Below is a small trained network, with its code and all its weights. Each question gives an input and a class and asks what happens when units are switched off, that is, made to give their printed mean instead of their output.

import numpy as np


def w(rows, s, z=0):
    codes = np.array(rows[::2]) - 128.0
    scale = np.full(codes.shape[1], s)
    scale[-1] = z or s
    return codes * scale


def f(y):
    return y / 2 * (1 + np.tanh(0.7978845608 * (y + 0.044715 * y**3)))


def log_softmax(a):
    a = a - a.max(-1, keepdims=True)
    return a - np.log(np.exp(a).sum(-1, keepdims=True))


def net(x, mask):
    res = np.array(x, float).reshape(1, 8) / 4 @ E
    y = f(res @ A[0][:, :-1].T + A[0][:, -1])
    res = res + np.where(mask, y, B[0][:, -1]) @ B[0][:, :-1]
    return log_softmax(res[-1] @ U[:, :-1].T + U[:, -1])


A, B = {}, {}
E = w([
[63,121,101,62,130,139,109],'x0',
[100,173,161,157,176,144,31],'x1',
[120,112,136,14,94,77,98],'x2',
[78,209,124,117,69,118,69],'x3',
[160,37,142,199,164,103,61],'x4',
[1,112,125,66,159,50,92],'x5',
[163,189,27,124,77,148,94],'x6',
[153,107,105,59,88,157,122],'x7',
],0.0077)
A[0] = w([
[103,197,158,217,197,129,52,200],'n1',
[127,153,138,124,129,129,91,127],'n2',
[167,38,164,185,147,126,251,171],'n3',
[118,104,154,137,188,107,51,254],'n4',
[142,83,105,48,118,170,88,190],'n5',
[182,209,36,215,105,178,130,154],'n6',
[249,100,54,150,54,118,79,143],'n7',
[125,115,147,118,129,168,98,187],'n8',
[121,86,30,79,149,115,172,140],'n9',
[41,45,133,80,162,81,107,142],'n10',
[128,88,135,71,100,192,194,189],'n11',
[129,187,165,71,61,118,100,187],'n12',
[2,54,104,118,132,42,103,161],'n13',
[55,228,88,114,37,112,207,233],'n14',
[64,194,112,130,120,77,136,140],'n15',
[63,161,150,121,162,127,188,73],'n16',
[195,59,163,167,118,85,151,193],'n17',
],0.0085,0.0039)
B[0] = w([
[80,69,171,216,85,95,114,243],'n1',
[135,101,155,143,162,127,140,143],'n2',
[216,2,197,63,230,180,96,245],'n3',
[102,111,172,171,100,131,141,227],'n4',
[115,103,158,141,98,111,158,194],'n5',
[82,161,101,129,58,166,216,239],'n6',
[153,180,96,35,124,174,189,226],'n7',
[95,89,142,136,138,106,151,153],'n8',
[63,116,169,171,124,124,152,180],'n9',
[72,203,93,151,23,96,177,229],'n10',
[164,80,153,161,106,105,129,187],'n11',
[161,112,180,107,154,188,137,203],'n12',
[76,169,141,155,70,117,160,254],'n13',
[179,115,106,20,131,214,158,254],'n14',
[117,100,111,72,97,160,167,190],'n15',
[150,137,124,115,129,132,192,153],'n16',
[185,71,156,108,130,164,174,212],'n17',
],0.0082,0.0081)
U = w([
[60,112,183,254,110,93,113,207],'0',
[153,182,91,132,212,105,68,7],'1',
[212,61,164,67,197,208,129,255],'2',
[118,232,50,96,68,181,169,122],'3',
],0.0081,0.0027)

Each question gives the input, the list of numbers given to net, and the class t.
The units are the neurons (one row each of A and B). Each row of codes is followed by its name. A weight is (code - 128) times the scale printed after its matrix; where a second scale follows, it is the last column's (A, B and U).
mask holds one flag per neuron, in row order. A switched-off neuron (its flag False) gives its mean, the last column of its row in B, instead of its output. The means were averaged over made-up inputs and are rounded, as every weight is.
A unit's drop is (log p(t) with every unit on - log p(t) with that unit switched off) / (log p(t) with every unit on - log p(t) with every unit switched off).
The circuit of an input: a set's keep is (log p(t) with only the set's units on - log p(t) with every unit switched off) / (log p(t) with every unit on - log p(t) with every unit switched off). Starting from the 12 units with the biggest drops (on a tie, the unit counted first), units are removed one at a time, each time the one whose removal leaves the highest keep (on an exact tie, the one counted first), for as long as the keep stays at least 0.8.
circuit, biggest first: the units of the circuit, biggest drop first
top k neurons: the k neurons with the biggest drops, biggest first
drop of u: that unit's drop, to one decimal
input [1,5,-4,5,-2,-8,-2,-1], class 0: circuit, biggest first : [n1]
input [-1,4,-6,0,2,8,8,7], class 0: circuit, biggest first : [n1; n14]
input [-5,0,2,7,6,-4,1,2], class 3: top 2 neurons : [n3; n7]
input [-5,7,7,7,-3,2,6,-4], class 2: circuit, biggest first : [n12; n10]
input [7,4,-8,-2,-2,2,-1,4], class 0: circuit, biggest first : [n7; n14]
input [-7,1,-3,0,-7,0,-1,-5], class 2: top 2 neurons : [n10; n13]
input [8,-8,8,1,-3,0,-7,1], class 3: top 2 neurons : [n10; n14]
input [0,5,-4,7,8,1,7,5], class 0: top 4 neurons : [n1; n14; n4; n10]
input [-4,3,1,1,8,-5,8,-4], class 3: top 2 neurons : [n7; n6]
input [6,7,5,-7,2,1,0,-2], class 0: drop of n14 : 0.0
input [2,2,0,-7,1,0,8,1], class 3: drop of n7 : 0.1
input [7,2,1,4,3,4,4,-3], class 0: drop of n4 : 0.2
input [7,5,4,-8,-8,4,-7,-7], class 3: drop of n1 : 0.2
input [-8,-8,-2,5,7,-4,-8,-8], class 2: top neuron : [n3]
